[[143 139 135 127 132 125 122]
 [132 134 136 135 125 123 128]
 [111 111 115 125 118 134 136]
 [144 144 151 130 140 127 131]]
->
[[111 111 115 125 118 134 136]
 [143 139 135 127 132 125 122]
 [132 134 136 135 125 123 128]
 [144 144 151 130 140 127 131]]

[[125 132 123 121 127]
 [113 115 124 137 132]
 [128 128 129 133 124]
 [106 119 122 130 124]]
->
[[106 119 122 130 124]
 [125 132 123 121 127]
 [113 115 124 137 132]
 [128 128 129 133 124]]

[[145 111 102]
 [130 101 107]
 [111 137 151]
 [126 141 153]
 [121 138 147]
 [135 157 142]
 [102 108 157]]
->
[[145 111 102]
 [130 101 107]
 [135 157 142]
 [121 138 147]
 [111 137 151]
 [126 141 153]
 [102 108 157]]

[[124 122 119 130 116 138 117 134 142 133 138 141 140 139]
 [125 123 105 124 110 133 125 131 127 131 137 133 135 126]
 [131 132 144 122 143 129 117 121 133 115 110  99 120 146]]
->
[[125 123 105 124 110 133 125 131 127 131 137 133 135 126]
 [124 122 119 130 116 138 117 134 142 133 138 141 140 139]
 [131 132 144 122 143 129 117 121 133 115 110  99 120 146]]

[[118 137 131 123 142 127 135 123 129 140 126 129 127 128 123]
 [107 132 132 130 143 126 151 139 125 134 144 138 145 120 120]
 [110 138 127 138 124 136 112 122 119 115 123 124 109 103 138]
 [114 122 136 116 125 113 129 124 135 125 128 126 125 144 118]]
->
[[110 138 127 138 124 136 112 122 119 115 123 124 109 103 138]
 [118 137 131 123 142 127 135 123 129 140 126 129 127 128 123]
 [107 132 132 130 143 126 151 139 125 134 144 138 145 120 120]
 [114 122 136 116 125 113 129 124 135 125 128 126 125 144 118]]

[[105 103 101 126 149 132 142 145 114 125 133]
 [126 109 118 111 144 139 133 134 122 122 113]
 [107 105 106 125 143 128 142 139 110 130 125]]
->
[[105 103 101 126 149 132 142 145 114 125 133]
 [107 105 106 125 143 128 142 139 110 130 125]
 [126 109 118 111 144 139 133 134 122 122 113]]

[[124 128 124 145 127 137 132 127 106 134 112 125 123 127 136 127]
 [129 133 120 140 127 135 124 128 111 132 119 129 126 119 130 121]]
->
[[129 133 120 140 127 135 124 128 111 132 119 129 126 119 130 121]
 [124 128 124 145 127 137 132 127 106 134 112 125 123 127 136 127]]
---
[[121 133 153 135 122 120 112 123 126 118 116 123 120 138]
 [131 122 130 115 131 133 130 126 117 145 130 136 129 137]
 [120 145 133 124 138 128 123 127 135 139 126 130 156 137]]
->
[[120 145 133 124 138 128 123 127 135 139 126 130 156 137]
 [121 133 153 135 122 120 112 123 126 118 116 123 120 138]
 [131 122 130 115 131 133 130 126 117 145 130 136 129 137]]

[[134 155 127 103 103]
 [127 142 127 131 101]
 [123 127 125 127 132]
 [111 138 119 134 115]]
->
[[111 138 119 134 115]
 [123 127 125 127 132]
 [127 142 127 131 101]
 [134 155 127 103 103]]

[[123 117 137 117 135 145 122 121 143]
 [120 122 130 130 136 134 129 127 132]
 [131 129 132 129 127 132 126 130 130]
 [137 157 111 157 108 101 149 154 105]
 [133 128 125 128 127 130 124 130 125]
 [122 119 135 117 129 145 123 131 143]
 [135 126 123 129 125 130 123 130 124]]
->
[[120 122 130 130 136 134 129 127 132]
 [122 119 135 117 129 145 123 131 143]
 [123 117 137 117 135 145 122 121 143]
 [131 129 132 129 127 132 126 130 130]
 [133 128 125 128 127 130 124 130 125]
 [135 126 123 129 125 130 123 130 124]
 [137 157 111 157 108 101 149 154 105]]

[[125 114 113 141 134 132 147 140 119]
 [116 120 113 136 132 131 145 150 123]
 [135 123 115 138 136 125 143 123 122]
 [117 129 125 126 127 130 130 144 129]
 [128 128 127 129 129 128 129 129 128]]
->
[[116 120 113 136 132 131 145 150 123]
 [117 129 125 126 127 130 130 144 129]
 [125 114 113 141 134 132 147 140 119]
 [128 128 127 129 129 128 129 129 128]
 [135 123 115 138 136 125 143 123 122]]

[[130 130]
 [134 132]
 [153 146]
 [137 135]
 [132 131]
 [139 136]
 [146 141]
 [133 131]
 [142 138]]
->
[[130 130]
 [132 131]
 [133 131]
 [134 132]
 [137 135]
 [139 136]
 [142 138]
 [146 141]
 [153 146]]

[[102 121 128 140 146 129 141 137 128]
 [127 140 116 118 117 124 141 116 136]
 [150 135 124 122 108 129 114 126 129]
 [131 127 125 127 127 129 126 129 126]
 [130 138 116 119 116 124 139 116 136]
 [128 118 139 140 138 126 119 143 113]
 [145 133 126 117 110 128 118 129 130]
 [124 131 126 130 127 129 134 127 129]]
->
[[102 121 128 140 146 129 141 137 128]
 [124 131 126 130 127 129 134 127 129]
 [127 140 116 118 117 124 141 116 136]
 [128 118 139 140 138 126 119 143 113]
 [130 138 116 119 116 124 139 116 136]
 [131 127 125 127 127 129 126 129 126]
 [145 133 126 117 110 128 118 129 130]
 [150 135 124 122 108 129 114 126 129]]

[[146 123 124 129 125 124 124 124 125 127 130 124 127 128]
 [127 123 154 128 139 111 107 135 149 132 115 111 128 138]]
->
[[127 123 154 128 139 111 107 135 149 132 115 111 128 138]
 [146 123 124 129 125 124 124 124 125 127 130 124 127 128]]

[[120 147 129]
 [126 126 125]
 [104  99 138]
 [122 110 116]
 [144 145 133]]
->
[[104  99 138]
 [120 147 129]
 [122 110 116]
 [126 126 125]
 [144 145 133]]
---
[[128 105 151 150 149 129 106 154]
 [128 128 132 129 124 128 127 134]
 [127 129 133 127 128 126 128 131]
 [122 110 139 107 139 147 117 115]]
->
[[122 127 128 128]
 [110 129 128 105]
 [139 133 132 151]
 [107 127 129 150]
 [139 128 124 149]
 [147 126 128 129]
 [117 128 127 106]
 [115 131 134 154]]

[[ 98 128 139 127 127 127 127 126 125 126 126 126 127 125]
 [128 128 126 128 129 129 127 128 128 129 129 129 128 127]
 [127 128 129 128 127 128 128 128 128 128 127 128 128 128]
 [129 133 127 135 125 134 113 131 130 131 130 134 130 129]]
->
[[129 127 128  98]
 [133 128 128 128]
 [127 129 126 139]
 [135 128 128 127]
 [125 127 129 127]
 [134 128 129 127]
 [113 128 127 127]
 [131 128 128 126]
 [130 128 128 125]
 [131 128 129 126]
 [130 127 129 126]
 [134 128 129 126]
 [130 128 128 127]
 [129 128 127 125]]

[[119 128 113 120 114 130 117 125 131 125 138 125 118 114 138 125]
 [120 126 116 121 117 127 119 124 128 124 132 124 119 116 132 124]
 [117 127 106 117 109 131 114 125 133 125 143 125 116 108 143 124]
 [137 132 119 115 120 135 136 132 128 129 122 127 138 119 133 131]]
->
[[137 117 120 119]
 [132 127 126 128]
 [119 106 116 113]
 [115 117 121 120]
 [120 109 117 114]
 [135 131 127 130]
 [136 114 119 117]
 [132 125 124 125]
 [128 133 128 131]
 [129 125 124 125]
 [122 143 132 138]
 [127 125 124 125]
 [138 116 119 118]
 [119 108 116 114]
 [133 143 132 138]
 [131 124 124 125]]

[[120 132 128 126 118 129 124]
 [133 129 130 119 122 111 121]
 [131 141 145 138 132 113 130]
 [119 135 130 134 122 133 124]
 [130 130 126 129 132 127 125]
 [138 133 138 125 129 103 120]]
->
[[138 130 119 131 133 120]
 [133 130 135 141 129 132]
 [138 126 130 145 130 128]
 [125 129 134 138 119 126]
 [129 132 122 132 122 118]
 [103 127 133 113 111 129]
 [120 125 124 130 121 124]]

[[126 133 119 128 132 127 136 134 129 132 125 139 132 128 123]
 [124 144 120 128 132 127 139 130 142 130 125 137 139 122 148]
 [126 133 120 128 129 127 136 129 129 132 125 135 125 128 122]
 [132 133 115 128 143 127 138 137 125 138 125 141 127 129 123]
 [126 139 139 141 120 140 127 134 135 132 138 135 150 128 151]]
->
[[126 132 126 124 126]
 [139 133 133 144 133]
 [139 115 120 120 119]
 [141 128 128 128 128]
 [120 143 129 132 132]
 [140 127 127 127 127]
 [127 138 136 139 136]
 [134 137 129 130 134]
 [135 125 129 142 129]
 [132 138 132 130 132]
 [138 125 125 125 125]
 [135 141 135 137 139]
 [150 127 125 139 132]
 [128 129 128 122 128]
 [151 123 122 148 123]]

[[126 128 126 132 135 124 133 118 116 134]
 [141 137 131 127 114 124 114 125 129 133]
 [134 133 131 132 119 127 128 129 111 136]
 [124 143 140 153 137 132 125 118 124 122]
 [142 124 103 125 122 134 133 130 132 136]]
->
[[142 124 134 141 126]
 [124 143 133 137 128]
 [103 140 131 131 126]
 [125 153 132 127 132]
 [122 137 119 114 135]
 [134 132 127 124 124]
 [133 125 128 114 133]
 [130 118 129 125 118]
 [132 124 111 129 116]
 [136 122 136 133 134]]
